Table B holds the same points as the rows below and some others, measured another way and shuffled. Each row below is followed by which row of B it is.
B (71 x 23):
[[ 439  154   19  184 -164   48   63  290  326 -291 -271  117 -226   12
  -128  156   43  -34 -145  398  102  154   76]
 [-380 -132 -221  -20   59 -123    3   48 -163  -26  314 -220  138  126
   302 -164 -144   97  202 -571  -64 -412  367]
 [-147 -422   98 -244   85  -13 -196  -47  206 -100  128  -11  174  270
  -186   17   -5  117 -248  -88 -173  -98 -120]
 [ 382  156  -47  259   11   84  102  318  456 -301 -160  222 -264   69
   -46  163  -70   77 -213  273  131  314   15]
 [ 289   14  -58  245  254   50   88   10  263   11 -100  158   61  -16
  -101  317 -194   14  -66   90  125  419  -58]
 [ 165  -67 -119  312   93  130  106    1 -304  123 -292 -137   24 -102
  -118  226   66   80  197  395   21   82   68]
 [  43 -122 -121   31  206 -245   -7 -210 -261  100 -158 -248  333  -91
   -19  109   45   13  124   76   10  -84  154]
 [   9 -284   95   53 -142  397  -79  175  118  -88  -38  103 -166  242
  -258  142   15  119 -103  227 -149   22 -141]
 [-361 -330  -27 -173   -3  107 -152  205  288 -281  333   74  -96  434
    88 -182  -75  281 -252 -346 -180 -241   -1]
 [-226 -333 -114   32  204  -61   -5  -56 -274  117   75 -278  189   29
   -38   -2    4  164  129  -56 -118 -206  117]
 [ 313  199 -150  442   93  100  254  177   81   85  -47   35  -65 -192
     2  304 -274 -118  259  -22  189  285  223]
 [ 142  -88  -40   57  222   76  -85 -122  255  -82 -122  235  134  197
   -39  234  -90  119 -232   68   45  319 -173]
 [ 251  140 -189  370  170  136  115   -2  -22   -1 -268  127  -13   -8
    71  273  -80   97   66  217  151  312   36]
 [-268 -319   -7 -159  -59 -124  -50   91  -75    2  292 -306  146   59
   -46 -111  -72  -32  140 -354 -161 -443  271]
 [ 373   75  -62  256   92  -25  104  -74  -86  106 -301  -61  149 -190
  -143  329  -44 -128  163  284  124  214   97]
 [ 323   20  -65  223  145   35   42  -66   25    5 -313   58   92  -42
  -119  295   -2   21  -18  342   96  286  -37]
 [-485 -268 -194 -134  103  -49 -126  -50 -145  -81  271 -125  162  309
   288 -193  -58  248   24 -491 -137 -390  183]
 [ 363  -86    7  109  233 -154   14 -179   24   79 -316  -55  267 -136
  -256  322   20  -58  -45  372   75  280  -60]
 [-239 -309   -3 -232   51   -9 -206  -39  183 -184  159   45  135  356
    30  -72  -22  174 -237 -244 -145 -175  -37]
 [-409 -138 -209   20   38  -11   26  153  -52  -52  415 -142   26  174
   298 -166 -219  116  185 -649  -71 -366  347]
 [ 295  -78  -13  147  131  120  -46  -64   92  -84 -372  145   30   97
  -177  271   93  139 -195  501   35  310 -189]
 [-257 -329   36 -114  -76   31  -29  391  336 -230  431  -87 -172  231
   -62 -177 -128  129 -127 -334 -172 -293  145]
 [ 156  -33    0  -37   19  -89  -51  232  504 -385   -9  153 -122  213
    -8  -12  -12  133 -360   71   17   77   -2]
 [-274 -322  -66  -40  -61   11  -38    4 -387   91   85 -356  136   46
   -49  -64   62   60  245  -88 -180 -445  227]
 [  11   29 -197  255  128  -57  170  280   87 -115   97  -92 -133  -20
   131  -12 -124  135   77  -96   67  -22  260]
 [-327 -338 -103  -44  159 -103  -13  -45 -210  138  276 -296  245   37
    18  -40 -121   60  199 -384 -127 -305  218]
 [ 356    6    5  145   57    0   19  -59   69   -2 -295   30  114  -57
  -187  295    1  -73  -20  327   76  223  -15]
 [ 284  160  -93  189   45   53   33   81  297 -186 -158  227  -47   98
    62  200 -113   19 -116   73  139  266   33]
 [-109 -250 -149   30  257 -109  -69 -370 -493  229 -198 -263  424  -18
   -13  140   91  103  182   98  -59 -114   60]
 [-429 -282 -104 -132   89   -2  -86  122  177 -133  468  -25   51  316
   192 -166 -215  176  -54 -644 -134 -283  159]
 [ 261  283 -220  468   90   84  264  232  116    2  -10   75 -129 -139
   150  232 -291  -67  244 -122  220  247  285]
 [ -44 -217  -93   74  158  -88   12 -104 -271  130  -76 -251  223  -60
   -81   99   23   52  156   70  -51 -114  121]
 [-250 -190  -31 -250 -121  -41 -196  102  213 -335  169   29    4  390
   145 -193   26  164 -232 -284 -131 -339  101]
 [ 305   71  -51  185  142  -23   62  -79  151   58 -118   86  175  -80
   -75  320 -191 -139   64   -5  140  290   57]
 [ 417  105  -35  329  110   -2  198   92  140  115 -114   -9   54 -248
  -184  364 -220 -202  179  114  164  319  137]
 [ 347   27  -15   51   43 -112  -48  -91   74 -135 -388   26  133   12
  -117  204  127    0 -146  415   73  144  -12]
 [-455 -350  -52 -221   23   28 -162    2   82  -75  413  -46  152  347
   131 -135 -164  127  -34 -614 -179 -344  115]
 [-400 -338  -22 -301  -28 -112 -180   25  115 -150  375 -117  166  308
   105 -187  -93   88  -82 -547 -180 -425  161]
 [-347 -484   30 -302   88    7 -261 -110   54 -124  151  -43  194  386
   -56  -97   60  245 -247 -159 -235 -249 -112]
 [ 343  221 -106  183   63 -142   91  -40  134  -17 -143   37  164 -124
    51  257 -173 -196  111  -60  193  182  215]
 [ 313  -88   77  -20   36    4 -106  -88  228 -120 -274  129  126  103
  -223  245   51  -12 -232  332   21  218 -143]
 [ -90  -44 -181  181   67   25   80   40 -190   70   59 -145   75   -9
   119   62 -118   32  246 -191   11 -127  252]
 [-403 -287  -47 -154  -67  196 -163  119  181 -192  350   91  -37  440
   140 -136 -135  202 -118 -482 -175 -270   47]
 [ 304  108  -24  106   20    5   -2   27  310 -144 -137  186   37   65
   -24  227 -117  -72 -108   47  118  233   28]
 [ 350   45  -26  182  104   11   42   34  219  -75 -214  113   30  -15
  -126  266  -62  -17  -91  247  107  300  -22]
 [ 261  151 -147  230  -36  -74   95  -24 -224   29 -292 -138  102 -153
    31  184   23 -108  241  191  112  -26  265]
 [ 347  181 -115  394  104   80  210   89   96  116  -73   57   19 -192
   -39  356 -279 -169  239  -19  193  322  177]
 [-429 -392  -18 -288  -24    9 -219   48  102 -215  286  -53   72  416
    82 -211    8  232 -191 -356 -227 -393   40]
 [-328 -415   75 -374 -117  -86 -235   89  178 -252  267 -114   84  355
   -41 -214   52  129 -226 -273 -239 -444   61]
 [-405 -367   11 -309  -15    2 -214   34  236 -175  409    9  124  397
    77 -150 -138  121 -166 -566 -193 -326   56]
 [ 330   76  -91  397  -11  170  167   53 -232  139 -324  -88  -24 -195
  -152  325  -11  -75  283  391   95  160  132]
 [ 358  185 -101  282  114  -64  156   10  133   65  -99   42  119 -178
   -15  319 -237 -194  170  -49  192  271  183]
 [  57 -272  109 -186   31  -46 -162  -64  247 -112  -11   31  179  180
  -211  105    2   10 -225   39  -90    4  -98]
 [-338 -318 -258   88  502 -136   15  -90 -155   67  166 -169  208  122
   164  -51  -77  377  -13 -216  -63  -39   53]
 [-353 -295  -99    0  -54   83  -11   97 -271   57  235 -269   48  110
    42  -93  -51   91  242 -295 -168 -420  253]
 [  37 -281  107 -217  -66  -24 -202  -74  107 -151 -128  -23  152  211
  -208   56  135   47 -223  187 -131 -119  -88]
 [-486 -465  -37 -298   61   56 -268  -84    0 -146  233  -31  156  465
    85 -175   33  306 -209 -316 -249 -344  -54]
 [  63   13 -153  154  -12    3   17 -180 -426  137 -257 -186  222  -74
    57  164   46  -55  302  101   27 -134  219]
 [ 239   55 -177  403  205   97  166   17 -159  104 -264  -35   12 -130
   -35  281  -50   79  168  302  117  252   74]
 [ 187 -182   39 -120  215 -145 -163 -197  234 -140 -229   95  252  162
  -153  167   74  102 -334  246   -6  196 -186]
 [-291 -278   46 -216 -303  125 -141  393  277 -389  295  -23 -251  395
    18 -266   29  172 -197 -227 -215 -461  133]
 [-244 -502  -31  -54  294  -67  -66 -285 -385  328   73 -336  434  -29
  -205  133  -27   66  191  -80 -168 -152   10]
 [-384 -515   14 -169   53   68 -141  -43 -173   74  230 -230  177  206
  -128  -55   -3  148   38 -200 -253 -339   22]
 [ 219   86 -200  322  384 -110  159 -124    4  165  -77    2  231 -165
    53  314 -246  -27  163  -78  189  347  118]
 [ 302  126 -119  311  105   85  109   38   61  -18 -231   99   -8  -42
    -6  276  -90    6   54  199  139  277   62]
 [ 389  -24   97   96 -107  125  -26   33  169  -77 -301   94    2   14
  -286  292   37 -103  -84  406   28  195  -70]
 [ 301   14  -46   42  107 -107  -70 -170   55 -108 -375   61  189   47
   -66  212  102   32 -151  344   77  179  -46]
 [ 349  166  -73  179  -53   17   26   73  133 -202 -335  108  -63   37
     2  180   55   12  -84  329  116  148   69]
 [-399 -277 -227  -46  154 -108  -76 -129 -438   23   44 -302  217  158
   210 -152  101  268  135 -162 -138 -416  208]
 [ -70 -223  -50  114  -34   86   39   30 -315  142  -14 -268   84  -51
  -130   89    9   -4  266   55  -99 -218  179]
 [-407 -312 -176   83  143  103   22   72 -240   87  275 -204   54  141
   115  -72 -112  220  196 -335 -138 -272  177]]
Rows of B count from 0, top down.

[ -45  -17  233   28  -11   96  264   84   80   22  -63 -135  137  -90
  260 -286 -119   72 -183  102    1  242  101  215   57  -71 -116  148
  202  -45 -221  -78] : 34
[ 222   21 -141   -9   42 -102   78  148 -133 -104   76   39   36 -153
 -234   30  -19 -186   60 -226    0 -164  -32 -186  133  124   32  141
 -299  -92  317  142] : 44
[-234   41  -65   13 -111  -82  -87  -50  145   79  -73  -41  -54   80
  109   27   20  -61 -241  122 -118  217  136   90   32 -127 -152  -60
  149   18 -136 -120] : 25
[ -67  -31  231  -27   24  262  431   97  -26  -30  -55  -18  207 -291
  378 -339  -74  167 -186  147   97  183  121  191  -84  110 -208  180
  159  -35  -68   18] : 29
[ 199    7  -82   52  -36 -192  -99  106   39  -37   50 -147   69  182
 -171   52  -44 -353  -24 -141 -207   15  -78   -4  330  -90  172  106
 -125  -23  -16  -56] : 48
[ 237   15   -7   98   39 -154  182  164   84   62  164 -203   97   90
 -186 -178 -102 -227   26 -194  -90   59   56 -126  407  -91  159  272
  -62 -105  -50  -19] : 30
[ 197   38  -50   61   71 -140  199  153  -17    2  108  -61  -11  -75
 -240  -94  -68 -127   42 -234   14  -35   72 -215  242   21   45  217
 -151 -111  138   92] : 19
[ 374  -53  289   80   75  -28   88  154  -51 -202 -131 -227  184  200
   75  -83 -167 -271  -34 -112 -210  120 -256  308  307  -21  256  207
   20   51 -250  -36] : 60
[  13   31 -271    2  -32 -122 -248  -13    8   -6   84  -24  152   38
  -67   31    0 -191   -8  -58 -142  -70  -30  -38  103  -10   27  -32
 -133 -133  138   -6] : 56
[ -58   86 -329  -28  -56 -258 -253   -6  -68  -60  -42  157 -238  -54
 -319  325   85 -177  -53 -157  -54 -134   27 -231  -22   38 -116 -120
 -270  -32  344   93] : 38
[-197    8   70  -46   32  210   35 -104  -78 -141 -241  102  114  -61
  462   -3   26  105 -243  224  -75  183  -49  302 -232  194 -195  -73
  201   91  -88   33] : 35
[  25   70  -67   80  -40 -288  142  142  135  141  101  -93 -226  -32
 -364  -40  -52 -109  -57 -207   30   63  237 -289  272 -183  -61  155
  -83 -107   54  -17] : 51
[-103  -52  132  -47    2  296   59  -28  -33  -95 -102  -48  426 -126
  562 -282  -76   93 -176  254  -72  159  -66  427 -147   96 -120   15
  200  -63 -148  -52] : 15
[ -96   35 -137  -50   80  115  -64  -89 -156 -150 -123  169  111 -143
  224   55   43   61  -88   53  -27  -31  -65   75 -218  263 -148  -73
  -28  -23  182  147] : 31
[ -33   59 -177   26   57  -79  -86  -59  -41  -49  -44   66  -22   59
   -8  108   37  -90  -65  -55 -106   22  -12  -68   28  114  -28  -16
  -26   -5   85   78] : 47
[-226   45 -277  -52 -139 -150 -387  -74   43   12  -42   61   -6  -57
  -31  141   35  -81 -131   50  -92  -29   45   29 -109  -91 -186 -206
  -92 -118  161  -51] : 28
[-196   57 -183  -20   44   69  -57 -125  -43  -34  -73  131   63  -47
  220   38   67   49 -139   94  -64   67   38   19 -144  181 -162  -75
   70  -10   82   77] : 2
[-182    0 -202  -52 -175  -64 -328  -31  100   50   43  -58  212  -55
  100  -51  -20 -111 -133  122 -118   17   44  154  -21 -162 -130 -128
  -34 -168   47 -142] : 61
[ -18   13  -53  -70   32   89   71   37 -171 -155  -97  148   61 -271
  107   17   10   37  -81   -4   54  -66  -22   31 -178  206 -178   -2
 -126  -41  256  140] : 66
[  52   38   66   36  194   70  106  -26 -146 -149 -149   77   55 -127
  140  -81  -84  155  -14  -76   43   22  -70   59 -120  219  -74   49
   37  -74   49  185] : 45
[ -36  -10   15    5  -92  -28  -30   54   98   30    8 -135  162   12
  114 -131  -69 -119 -137   68 -112  130   42  165  121 -130  -39   50
   57  -75 -110 -123] : 52
[-120   65 -233  -50 -112 -223 -300  -33  -50 -111 -170  147 -268   36
 -183  411  107 -219 -169  -49 -132  -31  -25  -51  -59   12 -139 -182
 -179   94  215   25] : 68
[-126    8  -37  -16   55  188   83  -61  -22  -23  -19   23  267 -104
  368 -195  -13   93 -124  144  -37  110   34  148  -98  149 -125   36
  139  -72  -26   30] : 18
[ -88   17 -180  -65  -64   23  -58    7  -57  -59   -9   90   92 -125
   81   56   58 -103 -120   51  -62  -24   23   13  -57  100 -133  -28
 -102  -22  193   28] : 17
[ -88   83  -28   94  -92 -316  115  102  217  186   35 -114 -321   58
 -312    5  -39 -102 -155 -132  -11  191  284 -230  268 -262 -108  105
   38  -40  -83  -88] : 39
[ -50  -22  176   24   35  156  113   -2   44  -24  -81 -121  284  -45
  382 -297 -126   95 -143  143  -53  205    1  311  -13  -10  -71   78
  228  -82 -232  -59] : 41
[ 129   61 -119   35   22 -191   31   53  -72 -130 -105   67 -253  199
 -215  347  101 -348 -108 -164 -192   43  -65 -154  219  131   81   70
 -140  210   99   86] : 3
[ 204  -24  286   16  188  211  271   47 -204 -286 -248   11  164  -22
  339  -73  -80    6  -93    9  -69  119 -222  297  -36  296   45  152
   97  119 -111  140] : 0
[ 401  -32   79   12  131   88  290  189 -201 -225   13  -41  225  -43
   17  -73  -52 -250   42 -171  -91  -65 -184   27  225  255  189  287
 -183   40  124  147] : 21
[  23   26    4   25   12  -44  223  133   37   73  104  -59   65 -245
  -76 -257 -105   63  -22  -96  113   13  181 -117   86  -53 -124  165
  -52 -206  100   35] : 33
[  59   93 -215   38   82 -236  -85   22  -83  -54  -18  106 -196  -74
 -319  160   -3  -59   41 -251   17 -120   25 -272   32   79  -53   -2
 -214 -104  279  173] : 14
[  12   51  -27   61  188   19  -73 -108  -78 -105 -124   28  116   47
  173  -54  -76   95   -6  -43  -71   55 -105   97  -62  159    1  -10
  100  -87  -51  127] : 54
